Here is a tiny trained network, its code and every weight. The questions are about switching its units off for an input and a class, where a switched-off unit gives its printed mean instead of its output.

import numpy as np


def w(rows, s, z=0):
    codes = np.array(rows[::2]) - 128.0
    scale = np.full(codes.shape[1], s)
    scale[-1] = z or s
    return codes * scale


def f(y):
    return np.maximum(y, 0)


def log_softmax(a):
    a = a - a.max(-1, keepdims=True)
    return a - np.log(np.exp(a).sum(-1, keepdims=True))


def net(x, mask):
    res = np.array(x, float).reshape(1, 7) / 4 @ E
    y = f(res @ A[0][:, :-1].T + A[0][:, -1])
    res = res + np.where(mask, y, B[0][:, -1]) @ B[0][:, :-1]
    return log_softmax(res[-1] @ U[:, :-1].T + U[:, -1])


A, B = {}, {}
E = w([
[231,132,245,104,150,133,126,152,83,99],'x0',
[128,127,128,126,128,127,128,128,128,129],'x1',
[157,210,106,80,85,246,165,154,142,184],'x2',
[128,131,126,129,126,127,130,130,129,121],'x3',
[147,75,125,48,106,158,139,23,186,68],'x4',
[127,133,127,125,128,125,131,127,125,123],'x5',
[126,127,130,126,128,126,132,129,129,130],'x6',
],0.011)
A[0] = w([
[138,181,126,133,126,161,139,176,117,182,163],'neuron 0',
[49,127,29,152,111,119,135,106,165,155,249],'neuron 1',
[100,118,141,202,158,53,100,168,88,129,200],'neuron 2',
[107,82,113,123,120,108,128,65,159,99,195],'neuron 3',
[104,120,143,214,158,46,102,165,87,135,205],'neuron 4',
[149,135,121,74,103,175,152,92,165,121,76],'neuron 5',
[150,160,114,79,101,212,170,117,153,142,82],'neuron 6',
[155,133,113,69,104,185,158,92,164,117,70],'neuron 7',
[124,49,140,106,134,107,120,60,156,60,140],'neuron 8',
[129,69,142,107,133,109,119,74,152,79,159],'neuron 9',
[176,156,167,123,137,144,129,159,98,143,132],'neuron 10',
[134,204,118,137,123,170,142,185,112,189,131],'neuron 11',
[139,195,114,135,123,166,137,182,113,185,133],'neuron 12',
[247,129,254,99,149,129,123,156,80,102,160],'neuron 13',
[33,128,27,145,112,125,125,109,162,149,254],'neuron 14',
[110,153,90,143,117,147,132,143,126,163,194],'neuron 15',
],0.0087,0.0049)
B[0] = w([
[105,130,152,152,94,134,161,178,104,102,188],'neuron 0',
[26,125,38,142,98,113,123,131,208,207,213],'neuron 1',
[157,188,94,37,178,200,58,146,168,166,218],'neuron 2',
[89,93,87,143,162,106,103,90,147,136,186],'neuron 3',
[167,188,101,44,175,197,58,154,165,151,225],'neuron 4',
[153,171,103,60,183,181,66,127,158,146,166],'neuron 5',
[138,214,110,84,144,184,113,191,150,146,179],'neuron 6',
[153,165,101,74,169,168,76,130,159,150,170],'neuron 7',
[117,57,144,186,185,62,146,59,103,96,200],'neuron 8',
[144,96,158,155,170,92,137,70,115,101,188],'neuron 9',
[123,145,171,124,124,149,145,156,85,77,178],'neuron 10',
[90,96,149,189,58,79,181,189,100,118,197],'neuron 11',
[85,100,167,200,59,92,192,203,93,106,192],'neuron 12',
[182,136,255,104,162,139,138,117,35,7,248],'neuron 13',
[11,123,23,143,93,105,122,129,227,214,217],'neuron 14',
[105,146,105,141,89,125,139,162,160,159,172],'neuron 15',
],0.0084,0.016)
U = w([
[106,193,46,43,137,202,42,136,202,205,254],'0',
[227,213,150,22,175,239,59,134,99,101,159],'1',
[79,135,95,254,34,57,241,172,144,175,49],'2',
[125,133,187,207,68,116,239,173,34,66,48],'3',
[72,22,80,247,137,8,126,31,157,140,155],'4',
[182,30,183,159,155,6,153,34,51,67,39],'5',
],0.0059,0.00077)

Each question gives the input, the list of numbers given to net, and the class t.
The units are the neurons (one row each of A and B). Each row of codes is followed by its name. A weight is (code - 128) times the scale printed after its matrix; where a second scale follows, it is the last column's (A, B and U).
mask holds one flag per neuron, in row order. A switched-off neuron (its flag False) gives its mean, the last column of its row in B, instead of its output. The means were averaged over made-up inputs and are rounded, as every weight is.
A unit's drop is (log p(t) with every unit on - log p(t) with that unit switched off) / (log p(t) with every unit on - log p(t) with every unit switched off).
The circuit of an input: a set's keep is (log p(t) with only the set's units on - log p(t) with every unit switched off) / (log p(t) with every unit on - log p(t) with every unit switched off). Starting from the 12 units with the biggest drops (on a tie, the unit counted first), units are removed one at a time, each time the one whose removal leaves the highest keep (on an exact tie, the one counted first), for as long as the keep stays at least 0.8.
circuit, biggest first: the units of the circuit, biggest drop first
unit that matters most: the unit with the biggest drop
top k neurons: the k neurons with the biggest drops, biggest first
drop when u is switched off: that unit's drop, to one decimal
input [1,0,-8,0,-7,-3,5], class 1: top 2 neurons	[neuron 14; neuron 1]
input [1,0,5,8,7,1,4], class 1: circuit, biggest first	[neuron 14]
input [1,-4,-5,2,7,-7,5], class 5: top 2 neurons	[neuron 14; neuron 1]
input [6,3,0,1,1,-5,3], class 5: top 3 neurons	[neuron 4; neuron 2; neuron 6]
input [8,-1,0,-1,3,1,2], class 5: top 2 neurons	[neuron 4; neuron 2]
input [-3,-6,-4,-8,1,-4,1], class 4: top 2 neurons	[neuron 6; neuron 8]
input [4,7,-8,-1,0,-8,-1], class 1: top 2 neurons	[neuron 4; neuron 2]
input [2,-2,-6,-1,3,-1,0], class 5: top 2 neurons	[neuron 14; neuron 1]
input [1,3,-6,7,6,1,3], class 5: top 3 neurons	[neuron 14; neuron 1; neuron 9]
input [3,6,0,-5,3,-8,5], class 5: top 2 neurons	[neuron 4; neuron 2]
input [3,8,-6,-7,1,7,-3], class 5: top 3 neurons	[neuron 8; neuron 6; neuron 9]
input [3,-8,0,-2,4,8,-4], class 5: top 2 neurons	[neuron 4; neuron 2]
input [1,6,-4,7,-6,2,-7], class 1: drop when neuron 14 is switched off	0.4
input [2,0,7,-1,-8,7,0], class 3: drop when neuron 9 is switched off	0.0
input [-3,2,2,6,-1,3,1], class 2: drop when neuron 4 is switched off	0.1
input [-7,7,-1,4,8,2,-4], class 4: unit that matters most	neuron 8
